Here is a tiny trained network, its code and every weight. The questions are about switching its units off for an input and a target symbol, where a switched-off unit gives its printed mean instead of its output.

import numpy as np


def w(rows, s, z=0):
    codes = np.array(rows[::2]) - 128.0
    scale = np.full(codes.shape[1], s)
    scale[-1] = z or s
    return codes * scale


def norm(h):
    return h / np.sqrt((h * h).mean(-1, keepdims=True) + 1e-5)


def f(y):
    return y / 2 * (1 + np.tanh(0.7978845608 * (y + 0.044715 * y**3)))


def softmax(a):
    e = np.exp(a - a.max(-1, keepdims=True))
    return e / e.sum(-1, keepdims=True)


def log_softmax(a):
    a = a - a.max(-1, keepdims=True)
    return a - np.log(np.exp(a).sum(-1, keepdims=True))


def net(x, mask):
    ids = ['ΔΘΛΣβεμφψ'.index(c) for c in x.split()]
    T = len(ids)
    res = E[ids] + P[:T]
    u = 0
    for l in range(2):
        q, k, v = (norm(res) @ M[l].T for M in (Q, K, V))
        z = softmax(np.where(np.tri(T) > 0, q @ k.T / 4**0.5, -1e9)) @ v
        res = res + np.where(mask[u], z, O[l][:, -1]) @ O[l][:, :-1]
        u += 1
        y = f(norm(res) @ A[l][:, :-1].T + A[l][:, -1])
        res = res + np.where(mask[u : u + 4], y, B[l][:, -1]) @ B[l][:, :-1]
        u += 4
    return log_softmax(norm(res)[-1] @ U[:, :-1].T + U[:, -1])


Q, K, V, O, A, B = {}, {}, {}, {}, {}, {}
E = w([
[112,70,154],'Δ',
[107,125,95],'Θ',
[152,82,142],'Λ',
[98,61,101],'Σ',
[118,88,73],'β',
[12,107,164],'ε',
[118,173,179],'μ',
[180,147,92],'φ',
[251,64,114],'ψ',
],0.02)
P = w([
[151,78,63],'0',
[27,167,205],'1',
[153,43,48],'2',
[41,212,181],'3',
[154,37,52],'4',
[173,180,136],'5',
[155,36,52],'6',
[2,188,132],'7',
[153,35,59],'8',
[171,185,130],'9',
[153,36,58],'10',
],0.0091)
Q[0] = w([
[158,27,59],'0.h0',
[230,87,90],'0.h0',
[3,122,58],'0.h0',
[43,103,239],'0.h0',
],0.0072)
K[0] = w([
[123,166,103],'0.h0',
[33,74,2],'0.h0',
[233,125,45],'0.h0',
[251,111,112],'0.h0',
],0.0093)
V[0] = w([
[254,90,140],'0.h0',
[174,155,219],'0.h0',
[131,127,125],'0.h0',
[125,233,31],'0.h0',
],0.0061)
O[0] = w([
[138,100,169,56],'0.h0',
[56,195,213,3],'0.h0',
[131,137,117,129],'0.h0',
[128,219,2,143],'0.h0',
],0.0053,0.0014)
A[0] = w([
[183,245,187,137],'0.n0',
[225,2,132,130],'0.n1',
[158,158,137,44],'0.n2',
[221,148,144,5],'0.n3',
],0.0077,0.0028)
B[0] = w([
[144,1,136,172],'0.n0',
[74,157,93,254],'0.n1',
[177,4,214,108],'0.n2',
[251,149,197,124],'0.n3',
],0.0072,0.0042)
Q[1] = w([
[149,172,248],'1.h0',
[221,227,237],'1.h0',
[22,20,69],'1.h0',
[2,210,137],'1.h0',
],0.0093)
K[1] = w([
[108,137,213],'1.h0',
[134,193,250],'1.h0',
[100,64,47],'1.h0',
[110,155,102],'1.h0',
],0.018)
V[1] = w([
[113,125,169],'1.h0',
[95,164,112],'1.h0',
[68,75,52],'1.h0',
[254,149,216],'1.h0',
],0.0078)
O[1] = w([
[147,55,116,92],'1.h0',
[113,148,166,122],'1.h0',
[172,188,252,252],'1.h0',
[243,193,167,5],'1.h0',
],0.0045,0.0047)
A[1] = w([
[114,95,235,114],'1.n0',
[214,197,141,119],'1.n1',
[149,249,1,46],'1.n2',
[119,57,108,255],'1.n3',
],0.0094,0.0027)
B[1] = w([
[115,145,76,195],'1.n0',
[217,128,6,160],'1.n1',
[84,130,165,252],'1.n2',
[187,184,177,247],'1.n3',
],0.016,0.0043)
U = w([
[151,41,233,149],'Δ',
[78,179,61,8],'Θ',
[178,133,244,157],'Λ',
[116,2,126,123],'Σ',
[89,64,47,1],'β',
[109,57,145,212],'ε',
[159,251,193,89],'μ',
[117,233,62,103],'φ',
[156,74,164,208],'ψ',
],0.022,0.0056)

Each question gives the input, a string of symbols that net reads in full, and the target symbol t.
The units are the heads (4 rows each of Q, K, V and O) and the neurons (one row each of A and B). Each row of codes is followed by its name. A weight is (code - 128) times the scale printed after its matrix; where a second scale follows, it is the last column's (O, A, B and U).
mask holds one flag per unit, layer by layer, with each layer's heads first. A switched-off unit (its flag False) gives its mean, the last column of its rows in O or B, instead of its output. The means were averaged over made-up inputs and are rounded, as every weight is.
A unit's drop is (log p(t) with every unit on - log p(t) with that unit switched off) / (log p(t) with every unit on - log p(t) with every unit switched off).
The circuit of an input: a set's keep is (log p(t) with only the set's units on - log p(t) with every unit switched off) / (log p(t) with every unit on - log p(t) with every unit switched off). Starting from all 10 units, units are removed one at a time, each time the one whose removal leaves the highest keep (on an exact tie, the one counted first), for as long as the keep stays at least 0.8.
units of the circuit, in order: the units of the circuit, biggest drop first
k most important neurons: the k neurons with the biggest drops, biggest first
top k neurons in layer l: the k neurons of layer l with the biggest drops, biggest first
drop of u: that unit's drop, to one decimal
input ε ψ Θ β φ Θ φ φ, target Θ: units of the circuit, in order	(1.n3)
input ψ Σ μ Θ Λ ψ φ φ φ μ, target φ: top 3 neurons in layer 1	(1.n1; 1.n0; 1.n3)
input φ Λ Σ φ Δ Λ Θ Δ Θ, target Θ: units of the circuit, in order	(1.n3; 1.n1; 0.n3)
input φ Σ φ μ β Σ, target μ: top 3 neurons in layer 1	(1.n3; 1.n1; 1.n0)
input φ φ Θ Δ μ μ, target φ: units of the circuit, in order	(1.h0; 1.n1)
input μ φ φ Λ, target φ: 3 most important neurons	(1.n0; 0.n1; 1.n2)
input φ φ Θ φ β Λ, target φ: 2 most important neurons	(1.n1; 0.n1)
input Θ φ ε φ Λ φ φ ψ, target φ: 2 most important neurons	(1.n1; 0.n0)
input Λ μ ε β Δ, target Δ: 2 most important neurons	(1.n3; 1.n1)
input φ Λ μ Θ μ Λ Θ β ψ μ Λ, target Λ: 3 most important neurons	(1.n3; 1.n0; 1.n1)
input Θ Δ Θ, target Θ: 3 most important neurons	(1.n3; 1.n1; 0.n0)
input φ μ φ Θ φ Δ, target Θ: drop of 1.h0	0.1
input μ Λ Θ φ, target Λ: drop of 0.n3	0.0
input Δ μ Δ, target Δ: drop of 1.n3	0.8
input φ Λ Θ ψ φ μ Λ μ φ Σ, target μ: drop of 1.n3	0.4
